Below are the code and all the weights of a small trained network. Each question names an input and a target symbol and asks about switching units off, where a switched-off unit gives its printed mean instead of its output.

import numpy as np


def w(rows, s, z=0):
    codes = np.array(rows[::2]) - 128.0
    scale = np.full(codes.shape[1], s)
    scale[-1] = z or s
    return codes * scale


def norm(h):
    return h / np.sqrt((h * h).mean(-1, keepdims=True) + 1e-5)


def f(y):
    return y / 2 * (1 + np.tanh(0.7978845608 * (y + 0.044715 * y**3)))


def softmax(a):
    e = np.exp(a - a.max(-1, keepdims=True))
    return e / e.sum(-1, keepdims=True)


def log_softmax(a):
    a = a - a.max(-1, keepdims=True)
    return a - np.log(np.exp(a).sum(-1, keepdims=True))


def net(x, mask):
    ids = ['αδεζηλμξπστφψω'.index(c) for c in x.split()]
    T = len(ids)
    res = E[ids] + P[:T]
    u = 0
    for l in range(2):
        r = norm(res)
        for j in range(3):
            rows = slice(3 * j, 3 * j + 3)
            q, k, v = (r @ M[l][rows].T for M in (Q, K, V))
            z = softmax(np.where(np.tri(T) > 0, q @ k.T / 3**0.5, -1e9)) @ v
            o = O[l][rows]
            res = res + np.where(mask[u + j], z, o[:, -1]) @ o[:, :-1]
        u += 3
        y = f(norm(res) @ A[l][:, :-1].T + A[l][:, -1])
        res = res + np.where(mask[u : u + 4], y, B[l][:, -1]) @ B[l][:, :-1]
        u += 4
    return log_softmax(norm(res)[-1] @ U[:, :-1].T + U[:, -1])


Q, K, V, O, A, B = {}, {}, {}, {}, {}, {}
E = w([
[171,125,111,143,148,91,123],'α',
[159,131,103,113,129,106,153],'δ',
[160,149,148,75,134,152,113],'ε',
[159,129,124,125,124,80,131],'ζ',
[130,124,161,134,80,112,95],'η',
[146,130,93,107,108,89,137],'λ',
[50,144,94,128,116,85,130],'μ',
[105,70,135,137,102,157,175],'ξ',
[115,119,138,136,169,121,169],'π',
[142,123,92,139,118,84,154],'σ',
[115,134,148,62,97,126,162],'τ',
[115,161,70,130,169,172,90],'φ',
[155,129,66,137,112,87,181],'ψ',
[191,141,122,96,247,105,197],'ω',
],0.014)
P = w([
[136,35,81,63,238,32,46],'0',
[230,34,103,111,124,97,139],'1',
[145,164,109,102,214,45,80],'2',
[233,85,137,141,103,124,175],'3',
[152,254,145,144,188,85,121],'4',
[201,111,160,159,69,154,183],'5',
],0.0049)
Q[0] = w([
[115,102,150,146,75,173,122],'L0H1',
[156,110,81,135,62,90,123],'L0H1',
[171,126,102,114,49,88,165],'L0H1',
[57,154,152,132,190,128,123],'L0H2',
[158,199,98,114,144,54,134],'L0H2',
[199,87,141,125,136,115,198],'L0H2',
[117,196,112,120,201,104,116],'L0H3',
[126,171,111,104,91,121,83],'L0H3',
[184,148,124,126,100,2,210],'L0H3',
],0.014)
K[0] = w([
[140,82,136,137,107,153,109],'L0H1',
[94,138,164,173,115,123,144],'L0H1',
[94,158,173,161,96,136,165],'L0H1',
[148,110,98,110,154,63,152],'L0H2',
[114,250,134,163,129,108,147],'L0H2',
[99,148,200,133,139,195,175],'L0H2',
[151,214,70,152,174,122,129],'L0H3',
[131,171,81,111,85,135,97],'L0H3',
[101,168,181,153,106,105,160],'L0H3',
],0.014)
V[0] = w([
[52,155,99,70,186,127,88],'L0H1',
[70,67,116,112,74,133,135],'L0H1',
[143,134,64,118,195,62,102],'L0H1',
[146,159,213,3,185,182,142],'L0H2',
[72,93,155,137,191,100,151],'L0H2',
[77,124,143,49,76,62,198],'L0H2',
[129,133,77,89,78,175,95],'L0H3',
[86,119,172,144,93,84,76],'L0H3',
[94,174,87,85,73,238,14],'L0H3',
],0.0053)
O[0] = w([
[78,176,193,205,90,137,187,125],'L0H1',
[235,209,113,185,150,164,105,127],'L0H1',
[16,182,113,92,72,145,120,188],'L0H1',
[145,197,112,8,62,212,84,137],'L0H2',
[92,74,153,145,123,235,143,171],'L0H2',
[83,168,226,111,123,135,254,168],'L0H2',
[147,156,152,122,154,84,185,82],'L0H3',
[187,106,122,102,116,68,57,108],'L0H3',
[158,117,196,92,198,30,185,2],'L0H3',
],0.0043,0.0087)
A[0] = w([
[40,93,108,210,191,104,120,227],'L0N1',
[86,174,254,58,251,164,23,1],'L0N2',
[24,197,175,86,232,124,161,75],'L0N3',
[148,145,250,129,120,17,44,114],'L0N4',
],0.006,0.00095)
B[0] = w([
[139,194,79,113,74,126,78,254],'L0N1',
[80,169,214,220,73,114,5,145],'L0N2',
[181,73,89,134,185,107,92,203],'L0N3',
[43,107,93,55,128,117,129,165],'L0N4',
],0.011,0.0025)
Q[1] = w([
[30,180,162,141,133,77,154],'L1H1',
[149,139,54,134,109,92,109],'L1H1',
[165,103,97,134,156,108,194],'L1H1',
[87,167,153,129,166,107,118],'L1H2',
[174,128,131,126,109,105,176],'L1H2',
[111,111,125,110,101,153,117],'L1H2',
[125,49,178,168,109,247,127],'L1H3',
[134,138,38,174,123,146,104],'L1H3',
[125,54,212,164,183,66,139],'L1H3',
],0.013)
K[1] = w([
[64,135,137,88,53,72,143],'L1H1',
[150,190,105,168,154,97,156],'L1H1',
[188,102,135,120,151,112,183],'L1H1',
[152,152,131,87,153,91,124],'L1H2',
[143,86,138,131,120,152,158],'L1H2',
[75,140,127,147,110,129,125],'L1H2',
[156,79,167,168,122,219,138],'L1H3',
[112,167,106,187,183,135,132],'L1H3',
[140,10,111,122,95,86,112],'L1H3',
],0.013)
V[1] = w([
[43,50,198,147,176,162,168],'L1H1',
[115,160,146,187,180,141,110],'L1H1',
[77,72,142,138,4,96,135],'L1H1',
[116,73,124,78,83,166,137],'L1H2',
[73,173,156,161,178,147,100],'L1H2',
[109,167,63,151,86,143,126],'L1H2',
[173,109,180,167,110,20,78],'L1H3',
[216,53,123,29,47,89,80],'L1H3',
[20,151,78,118,191,161,1],'L1H3',
],0.0044)
O[1] = w([
[74,205,30,99,138,43,156,64],'L1H1',
[155,136,23,145,181,140,203,97],'L1H1',
[87,192,192,209,59,160,68,181],'L1H1',
[123,133,168,95,180,207,152,192],'L1H2',
[203,90,82,173,69,114,133,113],'L1H2',
[134,114,171,62,224,70,185,235],'L1H2',
[232,211,90,121,155,123,39,2],'L1H3',
[197,242,151,192,127,116,244,116],'L1H3',
[31,139,217,116,253,148,130,244],'L1H3',
],0.0034,0.0042)
A[1] = w([
[64,172,130,114,155,136,63,86],'L1N1',
[121,200,132,159,141,75,38,2],'L1N2',
[171,217,179,62,189,114,58,84],'L1N3',
[156,108,140,86,129,2,176,26],'L1N4',
],0.0088,0.0064)
B[1] = w([
[215,165,164,136,138,123,179,252],'L1N1',
[79,46,174,161,122,150,193,158],'L1N2',
[136,80,59,110,70,150,106,181],'L1N3',
[133,7,229,114,132,94,132,141],'L1N4',
],0.012,0.0034)
U = w([
[137,127,222,168,53,137,39,123],'α',
[8,71,116,126,102,207,144,70],'δ',
[97,215,27,164,94,80,120,195],'ε',
[255,69,112,202,106,190,209,3],'ζ',
[156,33,198,93,155,64,137,235],'η',
[157,97,30,110,202,113,73,208],'λ',
[52,179,184,81,110,57,95,207],'μ',
[147,204,192,141,212,175,125,221],'ξ',
[106,97,94,175,194,22,200,188],'π',
[124,119,59,19,223,108,229,65],'σ',
[133,79,116,223,141,106,49,162],'τ',
[108,191,217,248,55,85,187,59],'φ',
[179,176,87,45,48,189,61,86],'ψ',
[182,204,189,29,91,108,251,42],'ω',
],0.0087,0.0036)

Each question gives the input, a string of symbols that net reads in full, and the target symbol t.
The units are the heads (3 rows each of Q, K, V and O) and the neurons (one row each of A and B). Each row of codes is followed by its name. A weight is (code - 128) times the scale printed after its matrix; where a second scale follows, it is the last column's (O, A, B and U).
mask holds one flag per unit, layer by layer, with each layer's heads first. A switched-off unit (its flag False) gives its mean, the last column of its rows in O or B, instead of its output. The means were averaged over made-up inputs and are rounded, as every weight is.
A unit's drop is (log p(t) with every unit on - log p(t) with that unit switched off) / (log p(t) with every unit on - log p(t) with every unit switched off).
The circuit of an input: a set's keep is (log p(t) with only the set's units on - log p(t) with every unit switched off) / (log p(t) with every unit on - log p(t) with every unit switched off). Starting from the 12 units with the biggest drops (on a tie, the unit counted first), units are removed one at a time, each time the one whose removal leaves the highest keep (on an exact tie, the one counted first), for as long as the keep stays at least 0.8.
circuit, biggest first: the units of the circuit, biggest drop first
k most important neurons: the k neurons with the biggest drops, biggest first
k most important neurons of layer l: the k neurons of layer l with the biggest drops, biggest first
input π π ε μ ζ, target ω: circuit, biggest first	(L0N2)
input π ξ σ ψ ω, target λ: 2 most important neurons	(L0N3; L1N3)
input ε ξ ξ ε δ, target σ: 2 most important neurons	(L0N1; L0N3)
input η μ ψ μ, target φ: circuit, biggest first	(L0H2; L0H1)
input ψ π α η ε, target α: 3 most important neurons	(L0N2; L1N3; L1N2)
input ξ σ ξ ξ μ α, target φ: 2 most important neurons of layer 1	(L1N1; L1N3)
input ε ξ π π π φ, target λ: circuit, biggest first	(L0N3; L0H3; L1N3)
input ω τ λ σ α, target ζ: 4 most important neurons	(L1N1; L1N2; L1N3; L0N2)
input ξ τ ε σ φ, target τ: 3 most important neurons	(L0N2; L0N3; L1N2)
input ψ μ π π α, target ζ: circuit, biggest first	(L1N1; L1N3)
input σ ω η, target μ: circuit, biggest first	(L0N4; L0H3; L0N2)
input ζ η ξ π ζ ζ, target δ: 2 most important neurons of layer 0	(L0N3; L0N1)
input φ ψ π π η, target μ: 2 most important neurons	(L0N4; L0N2)
input ξ ζ ε ψ, target ψ: most important neuron	(L0N2)
input σ φ σ φ, target λ: 2 most important neurons	(L0N3; L0N1)
input π π ζ, target ω: 3 most important neurons	(L1N1; L0N4; L0N2)
input τ η τ π η α, target η: circuit, biggest first	(L0H3; L1N4)
input π ε δ α, target ψ: 2 most important neurons	(L1N1; L0N3)
input τ σ ξ η, target η: 2 most important neurons	(L0N4; L1N4)
input α π φ ξ π ψ, target δ: circuit, biggest first	(L1H3)
input π σ π λ λ, target η: 2 most important neurons	(L1N4; L0N3)
input η π δ π ψ δ, target δ: 2 most important neurons	(L1N1; L0N1)
input τ ξ π, target ξ: 3 most important neurons of layer 1	(L1N1; L1N3; L1N2)
input π ζ σ τ η σ, target η: circuit, biggest first	(L0H3; L1N4)
input η ξ π η ζ ψ, target η: 3 most important neurons	(L1N4; L0N1; L1N1)
input π ω σ, target φ: 3 most important neurons of layer 1	(L1N2; L1N1; L1N3)
input π λ σ ξ ξ ζ, target ζ: circuit, biggest first	(L0H1)
